Below is a small trained network, with its code and all its weights. Each question gives an input and a class and asks what happens when units are switched off, that is, made to give their printed mean instead of their output.

import numpy as np


def w(rows, s, z=0):
    codes = np.array(rows[::2]) - 128.0
    scale = np.full(codes.shape[1], s)
    scale[-1] = z or s
    return codes * scale


def norm(h):
    return h / np.sqrt((h * h).mean(-1, keepdims=True) + 1e-5)


def f(y):
    return np.maximum(y, 0)


def log_softmax(a):
    a = a - a.max(-1, keepdims=True)
    return a - np.log(np.exp(a).sum(-1, keepdims=True))


def net(x, mask):
    res = np.array(x, float).reshape(1, 8) / 4 @ E
    u = 0
    for l in range(3):
        y = f(norm(res) @ A[l][:, :-1].T + A[l][:, -1])
        res = res + np.where(mask[u : u + 11], y, B[l][:, -1]) @ B[l][:, :-1]
        u += 11
    return log_softmax(norm(res)[-1] @ U[:, :-1].T + U[:, -1])


A, B = {}, {}
E = w([
[116,203,56,155,184],'x0',
[113,178,90,130,89],'x1',
[132,136,82,98,33],'x2',
[14,178,39,214,166],'x3',
[161,56,120,2,219],'x4',
[147,155,124,184,205],'x5',
[253,41,76,153,102],'x6',
[47,60,141,99,171],'x7',
],0.0062)
A[0] = w([
[96,114,60,128,23,103],'0.n0',
[141,198,114,128,74,98],'0.n1',
[80,59,116,184,196,69],'0.n2',
[165,217,34,40,112,143],'0.n3',
[86,76,166,181,137,89],'0.n4',
[55,162,213,63,146,87],'0.n5',
[161,170,24,136,131,88],'0.n6',
[118,80,107,113,218,1],'0.n7',
[1,95,67,137,54,161],'0.n8',
[120,161,58,228,82,143],'0.n9',
[119,163,82,195,198,65],'0.n10',
],0.0087,0.0042)
B[0] = w([
[88,167,97,107,153,207],'0.n0',
[141,207,72,96,129,180],'0.n1',
[173,135,101,121,242,176],'0.n2',
[193,49,74,78,110,218],'0.n3',
[162,135,2,80,136,163],'0.n4',
[107,177,110,159,110,221],'0.n5',
[169,18,92,165,124,180],'0.n6',
[156,154,122,135,150,161],'0.n7',
[115,131,72,99,77,253],'0.n8',
[169,125,116,134,61,234],'0.n9',
[176,142,196,180,93,185],'0.n10',
],0.0093,0.005)
A[1] = w([
[80,106,123,228,120,2],'1.n0',
[105,102,7,78,98,36],'1.n1',
[98,122,131,114,214,85],'1.n2',
[63,84,29,162,136,110],'1.n3',
[166,2,131,86,110,40],'1.n4',
[118,243,196,143,99,122],'1.n5',
[96,252,195,74,95,117],'1.n6',
[216,129,203,118,184,163],'1.n7',
[73,153,63,192,140,77],'1.n8',
[146,253,177,105,121,174],'1.n9',
[162,169,4,68,82,137],'1.n10',
],0.0091,0.003)
B[1] = w([
[172,42,121,113,134,138],'1.n0',
[91,100,41,108,74,209],'1.n1',
[156,215,85,112,126,155],'1.n2',
[163,65,99,2,118,180],'1.n3',
[103,126,224,134,156,199],'1.n4',
[37,131,116,186,98,173],'1.n5',
[63,116,95,202,94,181],'1.n6',
[117,180,106,153,169,190],'1.n7',
[197,20,157,147,98,169],'1.n8',
[92,182,137,182,84,180],'1.n9',
[135,80,11,138,111,255],'1.n10',
],0.0077,0.0085)
A[2] = w([
[124,214,199,116,121,231],'2.n0',
[200,92,160,104,107,79],'2.n1',
[115,167,130,126,13,252],'2.n2',
[183,132,34,139,110,173],'2.n3',
[136,74,206,124,138,110],'2.n4',
[152,191,84,130,207,150],'2.n5',
[192,175,55,82,56,82],'2.n6',
[205,80,146,122,140,191],'2.n7',
[189,157,114,100,252,144],'2.n8',
[136,149,105,164,254,111],'2.n9',
[132,77,177,207,37,177],'2.n10',
],0.0097,0.0045)
B[2] = w([
[2,104,134,101,132,165],'2.n0',
[134,38,225,182,166,158],'2.n1',
[85,211,148,131,145,244],'2.n2',
[195,114,163,158,133,255],'2.n3',
[43,95,167,59,89,150],'2.n4',
[187,185,111,144,119,172],'2.n5',
[170,135,99,116,170,218],'2.n6',
[89,116,235,123,106,196],'2.n7',
[143,179,150,93,118,191],'2.n8',
[150,192,146,125,107,174],'2.n9',
[152,187,187,82,141,196],'2.n10',
],0.0096,0.0087)
U = w([
[3,159,137,181,84,209],'0',
[125,81,56,72,94,246],'1',
[187,212,146,113,167,202],'2',
[153,153,99,138,90,123],'3',
[77,70,214,75,125,210],'4',
[89,87,142,194,239,2],'5',
[205,71,163,148,124,142],'6',
[85,103,140,157,158,2],'7',
],0.015,0.0062)

Each question gives the input, the list of numbers given to net, and the class t.
The units are the neurons (one row each of A and B). Each row of codes is followed by its name. A weight is (code - 128) times the scale printed after its matrix; where a second scale follows, it is the last column's (A, B and U).
mask holds one flag per neuron, layer by layer. A switched-off neuron (its flag False) gives its mean, the last column of its row in B, instead of its output. The means were averaged over made-up inputs and are rounded, as every weight is.
A unit's drop is (log p(t) with every unit on - log p(t) with that unit switched off) / (log p(t) with every unit on - log p(t) with every unit switched off).
The circuit of an input: a set's keep is (log p(t) with only the set's units on - log p(t) with every unit switched off) / (log p(t) with every unit on - log p(t) with every unit switched off). Starting from the 12 units with the biggest drops (on a tie, the unit counted first), units are removed one at a time, each time the one whose removal leaves the highest keep (on an exact tie, the one counted first), for as long as the keep stays at least 0.8.
circuit, biggest first: the units of the circuit, biggest drop first
k most important neurons: the k neurons with the biggest drops, biggest first
top k neurons in layer l: the k neurons of layer l with the biggest drops, biggest first
drop of u: that unit's drop, to one decimal
input [5,1,-1,-1,-2,-2,4,5], class 6: circuit, biggest first	0.n6; 2.n3
input [0,-3,5,-8,-1,-7,-4,-5], class 2: circuit, biggest first	2.n2; 2.n6
input [-7,1,0,-6,-3,-7,-1,5], class 0: circuit, biggest first	0.n3; 2.n2
input [4,-4,-2,8,-8,-4,6,4], class 6: circuit, biggest first	1.n8; 1.n0
input [4,-3,1,-1,5,-8,5,4], class 4: circuit, biggest first	1.n4; 0.n8; 2.n7
input [5,-6,6,-4,0,-2,8,7], class 4: top neuron in layer 0	0.n8
input [-8,-8,-8,0,7,8,8,-5], class 2: circuit, biggest first	1.n7; 2.n8; 0.n3
input [-5,-1,-4,0,-3,-1,-1,-5], class 0: circuit, biggest first	0.n3; 1.n5
input [7,8,6,-6,-6,-7,-5,0], class 1: circuit, biggest first	0.n3; 1.n10
input [-5,2,3,3,7,5,-4,1], class 2: circuit, biggest first	0.n7; 2.n3
input [2,7,-4,7,5,-1,-5,5], class 1: 2 most important neurons	0.n8; 1.n3
input [-4,-4,-6,-1,-1,-7,-2,-1], class 0: top 2 neurons in layer 0	0.n3; 0.n5
input [1,-1,-5,5,-1,0,2,6], class 2: top 2 neurons in layer 0	0.n2; 0.n10
input [-6,6,6,-3,5,-1,7,8], class 4: most important neuron	1.n4
input [6,-7,-4,-8,8,2,-1,5], class 2: 3 most important neurons	1.n7; 1.n2; 2.n5
input [-3,6,0,-8,3,-1,-5,8], class 0: 2 most important neurons	0.n5; 0.n3
input [5,0,-4,7,6,-2,-2,2], class 2: 2 most important neurons	0.n2; 0.n10
input [2,-4,-8,-7,5,-7,-4,7], class 2: 2 most important neurons	1.n2; 1.n7
input [-5,-3,5,-6,-8,8,5,2], class 4: top 2 neurons in layer 0	0.n8; 0.n5
input [8,4,-5,-1,2,-7,-3,-5], class 1: circuit, biggest first	0.n3
input [-7,4,-6,-7,5,-7,4,-8], class 4: drop of 0.n6	0.0
